Below is a small trained network, with its code and all its weights. Each question gives an input and a class and asks what happens when units are switched off, that is, made to give their printed mean instead of their output.

import numpy as np


def w(rows, s, z=0):
    codes = np.array(rows[::2]) - 128.0
    scale = np.full(codes.shape[1], s)
    scale[-1] = z or s
    return codes * scale


def f(y):
    return np.maximum(y, 0)


def log_softmax(a):
    a = a - a.max(-1, keepdims=True)
    return a - np.log(np.exp(a).sum(-1, keepdims=True))


def net(x, mask):
    res = np.array(x, float).reshape(1, 2) / 4 @ E
    y = f(res @ A[0][:, :-1].T + A[0][:, -1])
    res = res + np.where(mask, y, B[0][:, -1]) @ B[0][:, :-1]
    return log_softmax(res[-1] @ U[:, :-1].T + U[:, -1])


A, B = {}, {}
E = w([
[171,104,178,237],'x0',
[38,145,248,92],'x1',
],0.012)
A[0] = w([
[132,137,182,100,27],'n0',
[173,124,86,161,106],'n1',
[131,135,64,172,50],'n2',
[106,104,76,163,58],'n3',
[187,126,112,111,54],'n4',
[164,144,181,253,100],'n5',
[141,88,142,145,85],'n6',
[134,110,48,113,53],'n7',
[88,118,170,135,50],'n8',
[140,113,74,144,248],'n9',
[116,142,58,30,126],'n10',
[117,136,220,130,179],'n11',
[100,120,143,117,81],'n12',
[142,119,144,173,57],'n13',
],0.022,0.013)
B[0] = w([
[174,214,71,78,154],'n0',
[128,170,166,88,201],'n1',
[126,194,135,80,176],'n2',
[171,161,111,125,152],'n3',
[177,151,113,89,157],'n4',
[92,95,22,142,252],'n5',
[139,147,92,133,146],'n6',
[133,193,76,45,189],'n7',
[131,183,119,26,168],'n8',
[157,116,252,197,239],'n9',
[90,92,55,168,247],'n10',
[154,155,217,167,244],'n11',
[174,157,106,127,149],'n12',
[102,152,71,110,157],'n13',
],0.045,0.019)
U = w([
[171,234,149,135,110],'0',
[93,131,6,176,119],'1',
[114,78,254,225,247],'2',
[133,89,105,63,77],'3',
[171,120,158,53,93],'4',
[104,10,135,43,82],'5',
[121,22,140,94,78],'6',
[103,9,123,53,76],'7',
],0.011,0.013)

Each question gives the input, the list of numbers given to net, and the class t.
The units are the neurons (one row each of A and B). Each row of codes is followed by its name. A weight is (code - 128) times the scale printed after its matrix; where a second scale follows, it is the last column's (A, B and U).
mask holds one flag per neuron, in row order. A switched-off neuron (its flag False) gives its mean, the last column of its row in B, instead of its output. The means were averaged over made-up inputs and are rounded, as every weight is.
A unit's drop is (log p(t) with every unit on - log p(t) with that unit switched off) / (log p(t) with every unit on - log p(t) with every unit switched off).
most important unit: the unit with the biggest drop
top k neurons: the k neurons with the biggest drops, biggest first
drop when u is switched off: that unit's drop, to one decimal
input [-1,3], class 2: most important unit	n7
input [-5,-4], class 1: top 2 neurons	n10, n11
input [-3,0], class 2: top 2 neurons	n5, n7
input [0,3], class 2: top 2 neurons	n7, n2
input [-7,4], class 1: top 2 neurons	n10, n9
input [-4,0], class 1: top 2 neurons	n11, n10
input [-7,5], class 1: top 2 neurons	n10, n9
input [3,1], class 2: top 2 neurons	n10, n7
input [6,-5], class 1: top 2 neurons	n5, n11
input [-8,-4], class 1: drop when n10 is switched off	5.1
input [-8,-3], class 1: drop when n10 is switched off	1.9
input [3,-1], class 2: drop when n7 is switched off	0.3
input [8,-5], class 1: drop when n5 is switched off	7.5
input [-3,1], class 2: most important unit	n5
